Facts:
q_567 γ q_968,q_270,q_518,q_841,q_173
q_740 γ q_718,q_83
q_719 γ q_584,q_694,q_628,q_478
q_748 γ q_480
q_826 γ q_642
q_631 γ q_226
q_817 γ q_665,q_974,q_357,q_654
q_956 γ q_809,q_412
q_558 γ q_137,q_138,q_176,q_480,q_859
q_879 γ q_803,q_653,q_357
q_267 γ q_49
q_947 γ q_852,q_304,q_518
q_601 γ q_71
q_134 γ q_642
q_964 γ q_944,q_412
q_197 γ q_584,q_892,q_718,q_809
q_349 γ q_803,q_809,q_659,q_19,q_306
q_907 γ q_137,q_226
q_837 γ q_49,q_653,q_520
q_829 γ q_478
q_898 γ q_539,q_139,q_889
q_927 γ q_774,q_512
q_385 γ q_665,q_480,q_173
q_307 γ q_89,q_512
q_493 γ q_238,q_892
q_992 γ q_478
q_916 γ q_103
[q_226,q_71] Λ q_841
[q_342,q_567] Λ q_525
[q_750,q_859,q_520,q_238] Λ q_497
[q_24,q_968,q_306,q_138,q_258,q_512,q_185] Λ q_19
[q_740,q_917,q_694] Λ q_481
[q_746,q_727,q_889,q_89,q_837] Λ q_267
[q_719,q_618,q_868,q_925,q_898,q_103] Λ q_774
[q_584,q_83,q_829,q_675] Λ q_695
[q_748,q_622,q_659,q_964] Λ q_612
[q_525,q_75,q_625,q_601,q_510] Λ q_911
[q_654,q_974,q_558,q_493] Λ q_333
[q_173,q_809,q_134,q_767,q_307,q_803] Λ q_185
[q_826,q_844,q_879,q_270] Λ q_75
[q_176,q_410,q_956,q_907] Λ q_584
[q_390,q_927,q_987] Λ q_978
[q_139,q_413,q_665] Λ q_258
[q_631,q_617,q_992,q_497] Λ q_854
[q_628,q_718,q_539,q_17] Λ q_510
[q_354,q_518,q_333] Λ q_351
[q_817,q_117,q_653] Λ q_71
[q_137,q_304,q_648] Λ q_390
[q_478,q_900] Λ q_618
[q_357] Λ q_349
[q_393,q_947] Λ q_868
[q_544,q_944,q_480,q_49,q_916] Λ q_625
[q_417] Λ q_412
[q_892,q_612] Λ q_615
[q_736,q_412,q_349,q_385] Λ q_611
[q_776,q_481] Λ q_852
[q_149,q_642] Λ q_518
[q_197] Λ q_306
[q_936] Λ q_103

Known rows:
q_493: [-453,36,-8,341,-391,156,172,307,201,-102,112,129,239,85,454,-16,31,225,128,-105,-124,61,-502,37,307,-190,-209,-280,-85,1,-100,-142,110,-284]
q_719: [-463,30,-16,323,-373,78,112,336,237,29,267,192,251,72,287,52,-39,181,219,-134,-172,17,-427,26,338,-188,-202,-267,-40,86,-15,-24,-12,-372]
q_601: [50,-392,-367,634,-229,5,184,15,459,104,782,737,-25,-187,164,-562,-6,-303,-381,-244,196,302,-410,-18,51,-165,-65,-183,-50,-140,-81,211,291,114]
q_740: [-463,30,-51,360,-345,127,119,293,249,2,207,130,268,102,329,60,-15,135,155,-89,-132,-13,-355,50,318,-153,-182,-281,-7,49,-31,-68,10,-305]
q_349: [-391,-42,-22,338,-388,145,141,292,229,-8,294,127,257,128,334,128,-38,138,156,-153,-62,-34,-334,41,308,-100,-155,-299,47,83,-56,-92,1,-220]
q_879: [-394,99,-49,319,-341,23,120,226,245,-53,346,135,272,85,224,64,-41,177,170,-114,-128,-19,-260,109,304,-129,-138,-245,-58,-132,-18,-122,115,-212]
q_103: [-361,118,-36,34,-248,134,-230,575,-50,-78,330,-364,211,175,146,350,-245,110,423,-284,93,405,-349,18,414,-216,266,-403,-187,68,43,-283,-99,366]
q_868: [-276,-59,20,238,-431,48,73,321,241,27,300,52,199,56,239,124,-57,121,259,-209,-69,77,-383,-39,243,-125,-35,-233,-65,89,-114,-31,-40,-110]
q_24: [-273,55,-68,329,-353,32,138,206,243,41,174,-34,219,62,319,113,-36,109,103,-146,-117,96,-298,19,247,-210,30,-232,-108,53,-92,-77,-27,-112]
q_333: [-275,-45,9,264,-433,134,131,280,213,-72,173,-2,190,90,392,69,1,148,161,-165,-32,88,-407,-14,220,-116,-50,-251,-84,17,-176,-138,68,-38]
q_518: [-174,-57,115,267,-492,35,145,187,139,-130,73,-209,219,8,290,144,1,1,214,-182,7,70,-392,-63,142,35,109,-142,-125,-69,-263,-122,-10,129]
q_173: [-157,84,18,358,-404,-78,204,95,148,2,55,-249,249,-26,263,221,-35,4,103,-176,-110,101,-288,-15,182,-122,209,-142,-162,0,-181,-68,-104,17]
q_393: [-319,2,14,239,-403,6,52,335,244,42,246,53,196,13,197,57,-51,105,280,-176,-134,122,-423,-43,256,-166,-29,-204,-140,60,-92,9,-45,-164]
q_936: [-317,0,6,242,-401,9,53,328,239,34,242,49,196,19,204,62,-51,104,281,-175,-126,118,-417,-37,254,-165,-32,-207,-137,57,-94,2,-40,-159]
q_944: [-268,97,49,272,-427,-62,133,132,252,-75,213,-58,276,24,168,122,-9,106,234,-112,-141,-59,-218,50,191,-34,-5,-127,-125,-192,-147,-105,70,-94]
q_917: [-323,9,-44,295,-354,90,70,264,264,5,173,-13,215,71,273,68,-21,59,178,-111,-81,66,-307,-3,226,-127,-23,-224,-87,8,-103,-59,2,-91]
q_480: [-206,83,55,267,-414,-87,105,127,205,-106,207,-141,260,-5,117,128,-25,28,238,-132,-85,4,-217,29,167,7,93,-109,-150,-228,-160,-101,52,54]
q_258: [-226,-2,-48,318,-389,57,164,212,237,51,242,-19,216,89,342,183,-51,133,96,-198,-74,72,-276,15,247,-183,33,-255,-46,101,-114,-98,-36,-78]

Rows:
No name comes twice in this set of rows, the named rows included.
[225,-517,-246,592,-345,-3,193,-31,426,97,614,482,-40,-223,155,-442,15,-456,-318,-289,282,281,-408,-145,-81,-8,106,-91,-55,-66,-250,244,157,334]	q_71
[-346,25,19,329,-381,59,94,196,256,-14,15,-128,276,36,239,107,18,-43,213,-44,-110,-39,-263,-17,177,-12,-7,-150,-79,-35,-142,-31,-62,-116]	q_238
[33,134,-42,86,-446,-90,124,288,817,103,194,-234,-277,270,349,5,125,529,444,47,-361,-9,110,-75,69,-252,130,-173,-160,-139,-406,147,185,56]	q_539
[-298,-34,40,308,-429,81,119,206,248,-15,107,-94,266,73,256,166,5,1,215,-104,-66,-73,-263,-25,184,13,-13,-176,-18,8,-163,-58,-62,-89]	q_584
[-337,157,-237,416,-57,68,-21,531,187,-157,698,-4,-168,247,205,-67,-174,242,178,-144,21,401,-241,131,552,-263,153,-544,-31,-203,91,-22,214,328]	q_826
[-323,22,38,315,-399,40,110,193,247,-21,45,-114,270,33,243,113,13,-3,215,-74,-112,-32,-292,-19,183,-26,-3,-152,-91,-31,-154,-42,-50,-114]	q_83
[-386,11,-39,354,-337,95,101,274,200,-27,225,35,246,72,279,79,-40,61,150,-122,-71,52,-357,30,292,-112,-69,-260,-44,7,-54,-72,1,-149]	q_385
[-213,-8,71,296,-421,-4,90,175,173,-69,64,-234,236,-10,187,146,-14,-90,226,-130,-32,50,-308,-51,147,30,134,-123,-125,-75,-197,-54,-68,100]	q_304
[-430,25,-48,352,-337,108,115,278,220,-12,220,91,257,84,306,67,-26,111,153,-109,-104,20,-358,44,311,-142,-129,-272,-28,30,-38,-72,8,-232]	q_837
[-319,18,46,307,-418,40,126,200,241,-22,70,-87,264,37,259,121,13,37,218,-93,-120,-29,-313,-21,190,-39,-22,-160,-82,-22,-158,-52,-46,-139]	q_694
[-391,27,-1,338,-380,128,140,293,145,-129,115,38,224,54,403,-8,9,141,126,-126,-69,130,-506,17,289,-150,-98,-260,-120,-34,-120,-143,93,-127]	q_558
[-284,92,43,274,-427,-53,137,143,261,-69,209,-37,280,35,182,119,-5,121,231,-111,-148,-65,-221,52,193,-42,-28,-135,-110,-176,-132,-107,68,-122]	q_628
[-70,-46,-200,-147,-419,123,-182,93,381,314,17,-52,508,-23,277,190,-44,-25,67,-248,-12,224,-157,-30,-129,-411,107,-38,-397,201,-155,-352,-41,9]	q_512

The same elements again, as new rows of numbers:
Known rows:
q_992: [262,-61,93,-476,10,-482,35,38,53,44,48,265,-194,-76,-149,-55,234,314,-171,89,-21,40,-336,-150,-22,148,342,-34,-63,77,-114,276,-125,-144,-270,-254,-12,99,-87,-137,169,-98,204,95]
q_748: [125,173,-114,-214,118,642,-209,-50,180,121,-187,150,168,47,-30,125,21,-331,-81,87,80,-7,313,3,153,279,-278,-8,533,88,224,76,-26,-67,-91,392,-315,-101,-23,164,-148,54,176,-133]
q_927: [77,163,89,122,142,540,-283,375,95,-203,400,65,100,-291,96,-221,24,394,135,-221,133,-260,542,-458,-29,-270,107,182,108,137,-222,273,26,-343,-21,173,-53,-309,-24,-141,-400,279,76,-380]
q_307: [246,18,158,316,223,489,-468,606,148,-197,428,-116,200,-402,42,-273,-265,232,385,-221,136,-191,340,-445,-95,-6,72,-25,-77,51,-293,383,-52,-425,27,-83,-161,-295,-57,-111,-383,191,122,-160]
q_539: [-184,-295,114,-165,-363,-433,165,-197,-246,-170,-66,-206,-107,313,72,22,-223,-9,-57,-5,-259,-65,-136,393,193,-147,42,244,-68,49,77,-154,111,216,236,-315,146,157,73,-24,293,-86,193,-21]
q_844: [-155,-52,207,-144,-48,191,15,-160,2,-243,-69,-101,126,33,146,138,-147,133,133,-38,72,38,347,162,67,-187,-37,106,-111,132,-6,-80,84,-108,65,15,-25,-94,179,-73,-126,83,292,189]
q_342: [-121,-222,156,-243,-241,-255,189,10,-148,-30,89,-19,33,180,56,-54,-101,250,25,-28,-163,-65,-103,150,76,-120,35,216,51,-17,-14,182,32,112,106,-231,10,0,-82,-56,150,-189,229,-150]
q_774: [-115,-153,55,258,-146,-45,40,500,-268,100,374,65,-59,299,172,-487,88,329,296,-119,-5,-285,274,-326,-149,-128,152,57,48,-146,-272,187,31,-29,57,-121,125,-182,-174,-188,8,89,-420,-746]
q_413: [143,-51,17,221,139,122,-339,51,112,-210,3,-200,39,-183,-6,32,-260,-195,168,-120,59,21,83,-32,20,134,-13,-107,-175,65,-27,-14,9,-170,55,-78,-45,-26,98,16,-88,248,54,246]
q_354: [122,-101,-36,-62,-43,-177,131,81,33,37,202,-47,-150,57,58,-175,-66,146,-217,16,39,-223,-274,-19,71,-107,54,44,99,-29,27,79,146,123,31,-198,145,113,-155,-46,142,-204,-54,-151]
q_24: [153,-157,-7,27,-78,-259,-125,219,-88,6,130,-108,-65,51,-67,-158,-160,3,-9,-57,-192,-90,-313,-18,16,131,95,21,3,-34,-33,197,-33,37,73,-260,18,62,-119,20,171,-110,18,-132]
q_149: [88,57,22,34,167,285,2,-122,249,-102,110,-138,-95,-117,144,11,-132,-5,-102,-11,326,-174,148,-61,138,-212,-64,-61,-69,70,54,-256,241,-68,26,35,167,44,48,-58,-161,89,-87,206]
q_518: [-411,-174,-174,291,6,479,165,-263,287,339,-308,-66,-71,-322,128,56,-60,-414,168,-75,407,-181,123,149,-66,-120,-268,-154,135,-373,140,14,349,-257,-434,368,245,-340,33,-16,206,47,-245,211]
q_17: [-176,-74,205,-116,-41,187,19,-146,7,-236,-40,-94,145,20,119,153,-135,104,141,-51,71,34,366,161,92,-180,-49,96,-124,135,-10,-145,66,-108,52,5,-17,-117,185,-49,-142,127,277,152]
q_978: [31,-77,-75,-77,-129,-209,-6,95,-97,55,135,-9,-134,99,-46,-141,-10,64,-128,-36,-188,-139,-214,-33,85,-23,116,141,135,-8,19,138,25,109,33,-77,69,60,-122,5,157,-33,-40,-291]
q_968: [-244,-330,-154,224,-206,19,58,104,-2,454,-235,-49,18,-238,-73,-98,-124,-336,219,-76,-48,-110,-387,179,-131,259,-181,-140,171,-440,65,458,65,-73,-324,63,70,-283,-183,46,455,-252,-100,-87]
q_584: [-237,47,10,145,201,-524,314,-298,38,-78,9,224,-85,-25,126,58,313,-205,-13,165,-16,429,302,-128,-156,-22,281,-381,-337,193,-113,-287,91,-133,-254,43,-200,-121,-8,38,-148,304,-303,607]
q_889: [-102,-17,-1,124,-86,-3,-164,-334,3,-294,-165,-230,-167,69,40,110,-199,-297,-150,-30,-25,-65,205,166,173,-57,19,8,-226,198,109,-380,116,80,121,91,222,75,219,21,22,371,-21,237]

Rows:
No name comes twice in this set of rows, the named rows included.
[-267,-24,-3,-430,-5,761,-107,-139,268,160,-166,32,339,-744,39,486,-165,214,47,-179,169,54,28,117,-114,8,-323,125,162,-200,221,508,-9,-316,-434,334,-49,-417,17,-8,-11,-222,653,152]	q_567
[370,13,247,-271,-291,119,88,104,-115,262,-389,142,-35,740,-109,-419,105,-179,-2,465,170,-232,78,51,123,629,-105,-267,365,96,23,144,-199,280,-18,3,-70,54,-19,69,313,-373,-75,-201]	q_859
[-145,-326,-125,368,-151,47,67,172,-62,491,-282,-64,65,-37,-108,-182,-183,-506,356,2,-41,-29,-374,223,-155,483,-265,-239,248,-421,62,405,13,11,-204,-14,-68,-223,-145,131,442,-326,-208,-66]	q_173
[-211,-273,179,-147,-279,31,453,-21,-263,365,-297,79,183,685,152,-165,6,-255,297,278,11,-13,137,365,69,332,-335,-124,476,-159,126,46,57,277,40,-82,-241,-129,-57,86,280,-451,-63,-200]	q_480
[105,-270,-64,188,-169,-480,-185,56,-174,-105,-13,-301,-193,146,-66,-135,-340,-293,-76,-63,-306,-128,-389,228,130,161,100,-14,-151,-3,32,-49,25,163,177,-356,135,212,-30,78,327,28,-31,44]	q_139
[-539,-224,81,63,-164,490,192,-285,81,222,-420,-41,206,-237,107,232,-121,-205,360,-58,205,54,285,352,-112,-63,-306,-7,65,-247,111,185,157,-234,-341,288,33,-441,159,-47,135,-31,160,218]	q_270
[135,295,130,347,-296,-125,173,81,-135,120,-356,-8,-10,182,-449,-264,178,181,-27,201,12,-109,-454,112,-38,-55,2,130,-139,-171,-190,44,-317,365,329,64,242,251,103,49,146,-432,-152,-93]	q_520

Now the same elements, written a new way:
Known rows:
q_351: [7,-27,-12,20,-73,-87,-51,-41,-83,59,7,-90,-137,-53,79,60,-115,22,-13,-62,-26,-9,53,-83,145,-23,22,21,85,90]
q_138: [47,17,32,14,-12,-100,34,-84,-89,51,-110,-79,89,178,6,331,-83,-121,0,64,-67,214,46,104,148,20,73,-27,49,-182]
q_625: [-10,103,93,-82,7,14,21,-45,-9,-85,-47,61,-47,-39,36,-115,-92,129,-49,-44,69,21,62,29,110,26,52,-43,68,39]
q_307: [-164,-11,-27,-1,49,-7,-56,-222,-48,105,76,-61,107,179,31,-48,58,-62,-220,-90,-103,-138,-178,-14,112,-11,13,-58,103,-32]
q_675: [-4,6,-78,33,-26,-96,-10,36,-75,80,71,47,5,-7,6,-226,-85,-40,-30,1,102,-23,17,-70,89,2,-7,58,18,-164]
q_306: [77,-66,502,-26,46,9,-3,191,-46,70,84,-116,-46,-63,60,76,62,-72,-136,-67,-105,-90,94,228,64,-10,67,-151,55,-62]
q_117: [-23,18,-59,23,-55,-89,-2,21,-96,67,35,64,-16,-65,8,-72,-34,-30,-40,4,11,-22,-34,-34,56,78,11,84,51,-11]
q_137: [45,31,-11,34,-86,-153,26,-16,-100,-32,-161,-53,54,111,11,297,-44,-85,130,132,-27,169,4,37,120,72,50,4,39,-220]
q_417: [-23,9,-7,18,-49,-77,-9,10,-102,51,32,45,-13,-46,11,-90,-45,-21,-30,-5,7,-23,-30,-26,59,83,6,73,57,-14]
q_493: [-40,-81,260,-30,80,-114,-22,20,-97,249,55,-31,-77,-206,-10,152,-84,-21,-14,-106,-43,-45,-39,-219,56,-116,128,15,32,101]
q_342: [-41,49,71,-58,25,-52,38,-33,-66,16,-14,79,-2,-50,-5,-135,-95,40,-34,-35,96,16,-13,6,49,70,43,38,58,19]
q_520: [12,-243,137,-34,-99,-38,16,178,-51,92,59,-99,-10,-64,-18,19,79,15,4,17,222,-5,-58,247,-92,162,-164,150,49,107]
q_617: [-13,-54,-40,-13,-102,-48,-8,30,-85,100,16,-7,-47,-58,-48,-7,-23,-21,-46,31,88,-12,-70,-27,23,130,-49,71,70,43]
q_944: [14,54,526,-108,105,-66,63,124,-87,13,-13,32,-23,-99,-37,-127,-63,-24,-10,-24,109,-101,-25,27,17,61,99,-137,54,-44]
q_628: [-80,-5,300,-27,-8,-26,20,12,-20,144,-133,141,-3,-306,-32,-3,40,48,33,-93,137,59,45,137,46,102,142,35,-122,-139]
q_968: [90,75,293,99,93,5,54,-161,-134,63,75,-132,47,5,-69,104,33,-127,-54,-58,30,61,200,90,164,192,49,112,92,-64]
q_185: [15,43,-43,21,-43,39,-38,-36,-49,94,49,-23,-28,51,70,23,-77,-70,-245,-71,-142,22,74,115,154,49,56,-84,68,-16]
q_601: [-56,67,-34,-68,41,-33,32,-40,-51,7,24,106,17,-19,-11,-163,-122,70,-84,-45,58,33,-35,-71,48,45,45,53,69,92]

Rows:
No name comes twice in this set of rows, the named rows included.
[2,-122,305,-131,219,-10,69,112,4,-3,138,22,125,-15,10,-28,-32,148,-46,-101,54,55,-13,85,-51,-116,15,107,110,197]	q_879
[-36,-104,329,-78,52,-69,74,146,-52,-36,9,8,59,-53,53,-159,-22,70,13,-51,221,41,35,320,-44,137,-43,92,28,24]	q_49
[16,-107,-14,-9,-26,-4,-34,113,11,-19,138,-2,-4,-26,107,-29,9,114,-67,-65,-59,20,31,117,33,-58,-59,121,91,147]	q_267
[15,-177,305,-4,-5,-106,35,223,-80,9,96,-63,48,-78,59,-47,84,-13,45,-21,102,-4,27,314,-46,101,-65,139,35,5]	q_653
[75,-91,246,-60,108,34,-38,191,16,22,180,-10,-27,-95,37,55,30,95,-89,-78,-234,-89,-13,-100,35,-200,49,-43,105,136]	q_349
[65,-1,-318,15,65,-123,-13,-29,-23,25,-15,-1,108,193,1,78,-191,-30,30,97,-20,179,-8,-253,171,-226,38,22,30,-322]	q_907
[-8,-45,278,-44,119,34,-21,86,-16,248,114,91,23,-194,-40,93,1,-44,-165,-113,-170,-30,-28,-95,28,-144,161,-58,5,1]	q_197
[-70,-123,-44,25,-86,8,-41,7,-19,251,-28,116,-30,-291,-76,119,62,38,-26,-54,31,59,-44,-39,19,45,38,135,-81,-15]	q_992
[-20,-40,6,22,-45,-118,-46,-67,-102,91,7,-128,-175,-62,89,118,-143,16,-5,-71,-3,-9,75,-102,138,-29,15,40,85,133]	q_333
[-7,-22,553,3,15,-82,52,292,-130,1,60,30,43,-200,31,59,143,-77,41,6,-99,-135,-31,116,-28,87,55,35,36,-52]	q_659
[-154,2,175,37,-61,-69,-37,-174,-99,53,-25,-115,49,141,39,-96,113,-123,-78,-38,37,-202,-122,182,106,156,-20,-99,38,-192]	q_512
[-17,-32,169,-23,52,-38,-16,102,-55,154,75,103,-3,-205,-36,22,10,-8,-42,-55,-97,-57,-71,-148,16,-70,102,9,15,4]	q_740

